Below are the code and all the weights of a small trained network. Each question names an input and a target symbol and asks about switching units off, where a switched-off unit gives its printed mean instead of its output.

import numpy as np


def w(rows, s, z=0):
    codes = np.array(rows[::2]) - 128.0
    scale = np.full(codes.shape[1], s)
    scale[-1] = z or s
    return codes * scale


def norm(h):
    return h / np.sqrt((h * h).mean(-1, keepdims=True) + 1e-5)


def f(y):
    return np.maximum(y, 0)


def softmax(a):
    e = np.exp(a - a.max(-1, keepdims=True))
    return e / e.sum(-1, keepdims=True)


def log_softmax(a):
    a = a - a.max(-1, keepdims=True)
    return a - np.log(np.exp(a).sum(-1, keepdims=True))


def net(x, mask):
    ids = ['ΘΣΨζητφ'.index(c) for c in x.split()]
    T = len(ids)
    res = E[ids] + P[:T]
    u = 0
    for l in range(2):
        r = norm(res)
        for j in range(3):
            rows = slice(2 * j, 2 * j + 2)
            q, k, v = (r @ M[l][rows].T for M in (Q, K, V))
            z = softmax(np.where(np.tri(T) > 0, q @ k.T / 2**0.5, -1e9)) @ v
            o = O[l][rows]
            res = res + np.where(mask[u + j], z, o[:, -1]) @ o[:, :-1]
        u += 3
        y = f(norm(res) @ A[l][:, :-1].T + A[l][:, -1])
        res = res + np.where(mask[u : u + 4], y, B[l][:, -1]) @ B[l][:, :-1]
        u += 4
    return log_softmax(norm(res)[-1] @ U[:, :-1].T + U[:, -1])


Q, K, V, O, A, B = {}, {}, {}, {}, {}, {}
E = w([
[164,213,90,129,56,167,142],'Θ',
[199,177,107,159,110,147,128],'Σ',
[41,177,75,128,181,193,180],'Ψ',
[128,180,151,38,167,104,138],'ζ',
[116,94,213,187,172,117,111],'η',
[75,117,155,149,3,117,191],'τ',
[137,194,124,174,57,202,118],'φ',
],0.022)
P = w([
[44,54,8,178,117,22,111],'0',
[58,150,55,160,126,76,61],'1',
[108,176,98,151,154,80,99],'2',
[120,163,133,125,156,103,105],'3',
[124,156,162,114,152,128,117],'4',
[149,140,194,94,150,154,126],'5',
[153,114,219,81,148,166,143],'6',
],0.011)
Q[0] = w([
[66,82,50,76,170,116,84],'0.h1',
[131,159,105,104,167,149,190],'0.h1',
[54,7,153,120,199,90,58],'0.h2',
[91,182,178,89,135,169,84],'0.h2',
[77,123,120,106,106,61,146],'0.h3',
[125,128,154,83,246,108,116],'0.h3',
],0.014)
K[0] = w([
[108,100,2,167,157,99,126],'0.h1',
[172,167,154,156,125,165,114],'0.h1',
[125,117,22,163,126,40,74],'0.h2',
[49,112,147,77,144,153,209],'0.h2',
[113,93,34,195,174,67,52],'0.h3',
[29,120,174,141,181,99,142],'0.h3',
],0.011)
V[0] = w([
[202,157,89,165,203,147,104],'0.h1',
[121,163,117,180,44,122,78],'0.h1',
[86,94,238,189,173,235,89],'0.h2',
[255,143,166,129,100,45,10],'0.h2',
[162,182,135,45,58,44,100],'0.h3',
[81,170,125,102,52,169,165],'0.h3',
],0.0074)
O[0] = w([
[79,115,94,112,59,163,150,202],'0.h1',
[107,10,105,108,117,113,102,254],'0.h1',
[163,147,63,101,103,84,119,32],'0.h2',
[78,118,148,106,82,125,47,169],'0.h2',
[148,173,164,168,82,78,146,192],'0.h3',
[155,123,106,130,184,24,123,173],'0.h3',
],0.011,0.0063)
A[0] = w([
[112,154,99,94,220,174,164,84],'0.n1',
[31,156,168,44,156,110,155,253],'0.n2',
[119,53,228,112,215,248,77,170],'0.n3',
[162,151,174,129,118,59,76,184],'0.n4',
],0.013,0.0038)
B[0] = w([
[37,28,65,93,94,74,66,159],'0.n1',
[222,95,106,200,204,139,126,198],'0.n2',
[20,250,198,72,143,172,88,215],'0.n3',
[148,73,132,133,168,121,73,254],'0.n4',
],0.011,0.0071)
Q[1] = w([
[195,254,120,154,128,153,92],'1.h1',
[113,244,167,73,165,135,100],'1.h1',
[230,153,130,141,123,82,71],'1.h2',
[89,62,205,126,52,90,96],'1.h2',
[228,198,94,133,201,124,84],'1.h3',
[104,195,33,110,107,151,191],'1.h3',
],0.0093)
K[1] = w([
[168,158,223,48,158,124,175],'1.h1',
[29,101,133,110,255,125,133],'1.h1',
[177,139,210,53,112,111,130],'1.h2',
[204,164,153,213,86,156,23],'1.h2',
[214,189,84,11,186,205,106],'1.h3',
[28,51,70,116,194,161,102],'1.h3',
],0.0065)
V[1] = w([
[126,102,178,85,144,150,160],'1.h1',
[169,99,91,93,196,170,94],'1.h1',
[218,175,131,101,110,81,103],'1.h2',
[176,169,87,111,152,176,116],'1.h2',
[173,183,171,150,3,100,176],'1.h3',
[178,91,40,135,139,195,66],'1.h3',
],0.0073)
O[1] = w([
[97,183,83,174,102,135,28,10],'1.h1',
[68,218,110,93,124,43,161,74],'1.h1',
[59,79,123,171,103,232,135,108],'1.h2',
[23,47,53,150,126,66,126,53],'1.h2',
[110,67,129,150,146,75,68,127],'1.h3',
[1,156,118,96,247,147,175,253],'1.h3',
],0.0071,0.0037)
A[1] = w([
[133,90,113,55,143,91,114,21],'1.n1',
[73,109,119,112,2,225,134,2],'1.n2',
[124,111,212,139,90,84,251,108],'1.n3',
[139,210,193,199,106,93,130,129],'1.n4',
],0.011,0.004)
B[1] = w([
[71,125,126,93,110,127,193,144],'1.n1',
[175,94,83,141,124,250,147,255],'1.n2',
[119,100,192,135,34,77,89,163],'1.n3',
[95,135,146,96,155,156,130,177],'1.n4',
],0.017,0.0076)
U = w([
[88,5,184,189,79,72,45,101],'Θ',
[158,87,92,148,71,254,152,55],'Σ',
[175,198,132,126,92,103,235,223],'Ψ',
[35,202,176,108,145,155,81,253],'ζ',
[167,197,30,94,91,81,34,75],'η',
[236,131,160,175,242,118,150,32],'τ',
[61,56,51,56,149,74,192,237],'φ',
],0.0091,0.002)

Each question gives the input, a string of symbols that net reads in full, and the target symbol t.
The units are the heads (2 rows each of Q, K, V and O) and the neurons (one row each of A and B). Each row of codes is followed by its name. A weight is (code - 128) times the scale printed after its matrix; where a second scale follows, it is the last column's (O, A, B and U).
mask holds one flag per unit, layer by layer, with each layer's heads first. A switched-off unit (its flag False) gives its mean, the last column of its rows in O or B, instead of its output. The means were averaged over made-up inputs and are rounded, as every weight is.
A unit's drop is (log p(t) with every unit on - log p(t) with that unit switched off) / (log p(t) with every unit on - log p(t) with every unit switched off).
The circuit of an input: a set's keep is (log p(t) with only the set's units on - log p(t) with every unit switched off) / (log p(t) with every unit on - log p(t) with every unit switched off). Starting from the 12 units with the biggest drops (on a tie, the unit counted first), units are removed one at a time, each time the one whose removal leaves the highest keep (on an exact tie, the one counted first), for as long as the keep stays at least 0.8.
circuit, biggest first: the units of the circuit, biggest drop first
most important unit: the unit with the biggest drop
k most important neurons: the k neurons with the biggest drops, biggest first
k most important neurons of layer l: the k neurons of layer l with the biggest drops, biggest first
heads that matter: for each layer, one digit per head in row order, 1 if its drop is at least 0.15 and else 0, layers parted by /
input Σ Θ Θ Θ Θ η Θ, target η: circuit, biggest first => (0.h2; 0.h3)
input Θ φ Σ, target φ: heads that matter => 100 / 000
input Σ φ Θ, target φ: heads that matter => 101 / 000
input Σ Σ φ η Σ, target η: heads that matter => 110 / 000
input Θ Σ Ψ, target φ: circuit, biggest first => (0.n1; 0.h2)
input τ η Ψ Ψ Σ Σ ζ, target φ: circuit, biggest first => (0.h2; 0.n1)
input Ψ Σ ζ φ, target ζ: circuit, biggest first => (0.h3; 1.n2)
input Σ Ψ Θ, target Ψ: circuit, biggest first => (0.h2; 1.n2)
input Σ Θ Σ Σ Σ τ Θ, target τ: most important unit => 0.h1
input Σ ζ Σ, target ζ: heads that matter => 000 / 000
input ζ ζ φ τ φ, target τ: 2 most important neurons => (0.n3; 0.n1)
input η Θ τ ζ η φ, target η: circuit, biggest first => (0.h2; 0.h3; 1.n2)
input Σ Σ Θ Θ Θ Σ, target Θ: 2 most important neurons => (1.n2; 0.n4)
input η Θ Σ Ψ, target φ: circuit, biggest first => (0.h2; 0.n1)
input φ φ Σ Σ Ψ τ Σ, target τ: 2 most important neurons => (1.n2; 0.n3)
input ζ Θ η Σ Θ ζ Θ, target ζ: 2 most important neurons => (1.n4; 1.n2)
input Σ τ η Σ Σ τ Σ, target τ: 2 most important neurons => (0.n3; 1.n2)
input Σ Σ Σ Θ Θ, target Θ: heads that matter => 001 / 001
input Σ Θ Σ ζ φ, target ζ: circuit, biggest first => (0.h1; 1.n2; 0.h3)
input Σ η τ η Σ, target η: circuit, biggest first => (0.h2)
input Θ τ Θ, target τ: most important unit => 0.h2
input Σ ζ ζ, target τ: heads that matter => 000 / 000
input Σ Ψ ζ ζ, target φ: circuit, biggest first => (0.n1; 0.h2)
input Σ Σ Θ Σ φ Θ, target φ: 2 most important neurons => (0.n3; 1.n1)
input Θ Σ η τ Σ Σ τ, target Θ: heads that matter => 100 / 000
input Σ Σ η τ φ, target τ: heads that matter => 111 / 000
input Θ Σ τ Σ τ, target Θ: most important neuron of layer 1 => (1.n3)
input Σ Θ Θ, target Θ: heads that matter => 011 / 000
input Θ Σ Θ η Θ, target η: heads that matter => 010 / 000
input Θ ζ Σ, target ζ: 3 most important neurons => (1.n2; 0.n2; 1.n4)
